D: [ 49  62 -52  67  62]
Z: [-56  55  73  48  56]
U: [ 86 -93 -93 -93 -93]
A: [-56  55  73  38  56]
L: [-21 -23 -11 -17 -23]
R: [-41  48   1  49  47]
H: [  7 -20   2 -16 -22]
Q: [62 -7 -8 -3 -7]
Y: [ 58 -45  11 -41 -46]
T: [-56  55  73  48  64]
V: [  7 -20 -20   7 -20]
all V: [-20]
2 3 5
all U: [-93]
2 3 4 5
all Z: [55]
2

N: [ -29   13  -22   40    9  -40   35  -44   43   40  -15  -10  -32    3
   27  -52   42  -47   -4   13   39   74   30  -18  -22  -55  -10    7
    4  -25   39   18  -32  -48    2 -102   21  -31   58    1   40  -50
    6  -94    0]
B: [-32  15 -22 -80  11 -42  36 -47  47 -23 -17 -10 -34   1  29 -54  44 -50
  -3  14  41  79  34 -21 -20 -47 -52   6   3 -20  36  15 -26 -41   1 -42
  17 -25  48   0  34 -43   5 -80   0]
M: [-105   16  -22  -86   14  -44   37  -48   51  -26 -105  -12  -38   -1
   30  -54   46  -53   -3   15   43   86   31  -23  -22  -61  -12    9
    7  -27   41   19  -36  -54    2 -114   25  -36   66    2   43  -55
    9 -105    0]
F: [-28  12 -22 -71   7 -37  34 -42  39 -19 -14  -9 -30   4  26 -50  41 -44
  -5  12  36  68  29  41 -22 -52  -8  41   4 -23  38  17 -31 -46   1 -98
  20 -29  54   0  37 -48   6 -89   0]
P: [ -32   15  -22  -80   11  -42   36  -47   15   15  -17   15  -34    1
   29  -54   44  -50   -3   14   41   79   34  -21  -22  -59  -51    7
  -51  -26   40   19  -35  -51   15 -108   23  -33   61  -51   41  -54
    7  -99    0]
all B: [-42]
6 36
all P: [-51]
27 29 34 40
all M: [-105]
1 11 44
all B: [3]
29
all N: [40]
4 10 41
all B: [-32]
1
all F: [41]
17 24 28

W: [-63  48  11 -19  10  33  -2 -91 -49  77 -91 -98  58 -94  52   0  -8  19
 104 -25 -60  81 -58 107  66 -47 -72  56  87  96 -88 106  74 -66  55]
E: [ 96  16  69  25  75  52   5  26 -87  43   6  92  17 -34 -23  41 -62  68
 -59 -63 -47 -34  74 -59 -53 -34 -33 -87 -63  50  48 -11  13 -80   2]
S: [ 58  48  11 -19  10  33  -2 -15 -49  77 -91 -98  58 -94  52   0  58  19
 104 -25 -60 -25 -58 107 -94 -47 -72 -68  87  96  59  -2  74 -66  55]
all S: [58]
1 13 17
all S: [55]
35
all E: [-34]
14 22 26
all S: [-25]
20 22
all S: [107]
24
all W: [10]
5

J: [-79 -71 -65 -75 -80  78 -87 -71 -69  75 -68  41 -54]
X: [-79  92 -65 -75  84  78  84  33  84 -59  84 -80  80]
G: [ 95 -85  92  93 100  86  93  91 -90  92 -87 -79 -88]
K: [ 95  93  93  93 100  86  93  91 -90  92 -82  81  81]
all K: [93]
2 3 4 7
all X: [84]
5 7 9 11

buro: [-51 -44 -40  39 -44 -50  68  33  70  25  74 -42  71 -69 -51  30 -39]
zaf: [ 12 -41   5  48   3  10 -54  50 -54  13 -55   6 -53  15  10  52   5]
tuder: [  61   75   78  -85   83   64   70  -83   71  -78   66   77   70   34
   63 -100   76]
Pobu: [-21   6   5  48   3  10 -54  50 -54  13 -55   6 -53  -5  10  52   5]
Fusir: [-17 -18 -20 -75 -16 -15  27 -80  25 -75  26 -20  23  26 -15 -75 -21]
all Fusir: [26]
11 14
all buro: [-40]
3

Lem: [ 53  85  85  85  53 111]
Sed: [-64 -64  54 -64  40  40]
Gekav: [11 -5 84 16 40 -6]
taf: [40  9  4  9 39 40]
los: [ 28  26 -98  15  40  52]
all Sed: [40]
5 6
all Lem: [85]
2 3 4
all Lem: [53]
1 5
all taf: [40]
1 6
all Gekav: [40]
5
all taf: [39]
5

Mota: [-25 -11   1 -21  48 -18]
dekem: [-12 -12 -83  59 -12 -12]
Zagim: [ 85 -84  85 -84 -84  85]
all dekem: [-12]
1 2 5 6
all Zagim: [85]
1 3 6
all Zagim: [-84]
2 4 5

buson: [  2  -8 -92   3  11  -9 -20 -31  -6   2   1   8  -3  14  -1  40  27 -20
   7   9 -48 -22 -20]
vomez: [ -5 -23  -3 -11  12   0  -2  16 -14   9   8   3 -19   1   5 -23 -19 -19
 -10 -19 -21   0   5]
depan: [ -5  11  -3 -11  12   1  -2  16 -14   9   8   3   8   1   5 -23   3 -19
 -10 -10 -21   0   5]
rovu: [  2 -12   3   0 -12   9 -12  44  25  35  -5   8  -5   8  -8 -24 -10   0
 -25 -12 -22  19 -16]
Lega: [  1 -12   3   0 -26 -12   0  44  25  35  -5 -43  -5 -27 -12  20 -27   0
  -6  22 -30  44   1]
zag: [ -1   4  23   9  10  11   4  36   7 -27   5  36  -4  -2   1 -12   3 -23
 -22  30 -47 -34 -48]
all vomez: [-19]
13 17 18 20
all buson: [-20]
7 18 23
all Lega: [-12]
2 6 15
all zag: [9]
4
all rovu: [-12]
2 5 7 20
all Lega: [1]
1 23

Far: [ 15  -9  32  43   4   7 -16  -9 -90 -11 -37  -1  -1   7   8   9 -28   4
   7 -22  21 -50]
dorul: [-10  -9  32  43   4  -7 -16  -9 -90 -23 -37  -1  -1  12   8   9 -28   4
  11 -22  21 -50]
tep: [ 14  -6  -5   4 -22   0  -6  -4  -7   8   5  17 -11  -5  -5  -9  -6 -20
  13 -20 -11   8]
all Far: [-9]
2 8
all tep: [8]
10 22
all Far: [7]
6 14 19

tope: [  1   3  29 -14  23  -3  29   1 -38  29   3  29   3  29]
benan: [  6   4  -2   0   4  -4  -3 -16  -1  -2  53  16  -4 -16]
Lutuv: [-18  -5 -88  -4 -10  -1  -4   3  15   1   5   0   3   5]
rezi: [  7   5  -1 -10   3  -1   1  -9  -1  -4   0  -2   2  26]
zibes: [-2 -2 -1 -1  1  2 -2  1  0 -1 -4 -3  0 -3]
all zibes: [0]
9 13
all benan: [4]
2 5
all tope: [3]
2 11 13
all tope: [1]
1 8

Dafig: [-28 -20  -5  21   7   3  33 -36]
terum: [-32 -14  -1 -84   1 -20 -63  -6]
navob: [  16   65    1  -29 -111    0  -13   33]
Ged: [-16 -30 -20  24  10 -42   0  18]
fug: [  0   6  18 -16 -18 -13   0   0]
zuvu: [ -20  -34  -28   23   -8    1  -20 -103]
duv: [ -9   4  26  -3  -9  -9  -9 -10]
all fug: [0]
1 7 8
all duv: [-9]
1 5 6 7

dem: [13 13 30 -3 23  6]
Fepe: [ 69  53 -38  53 -13  69]
kat: [ -9  29  -9   3  29 -14]
suko: [ 18 -25   3   5 -19 -17]
nimon: [-25   4  -8  -5  -5   4]
Dapip: [ 60  -8 -65 -18  54 120]
Kevu: [-14  17  17 -30  17 -14]
vori: [ 12  14   4  -1  -6 -30]
nuzos: [ 27  67 -61   2  26 121]
Sumin: [-37  -3 -10 -14   6 -14]
all Fepe: [53]
2 4
all suko: [-19]
5
all Kevu: [17]
2 3 5
all Kevu: [-14]
1 6
all dem: [30]
3
all nimon: [4]
2 6
all kat: [-9]
1 3

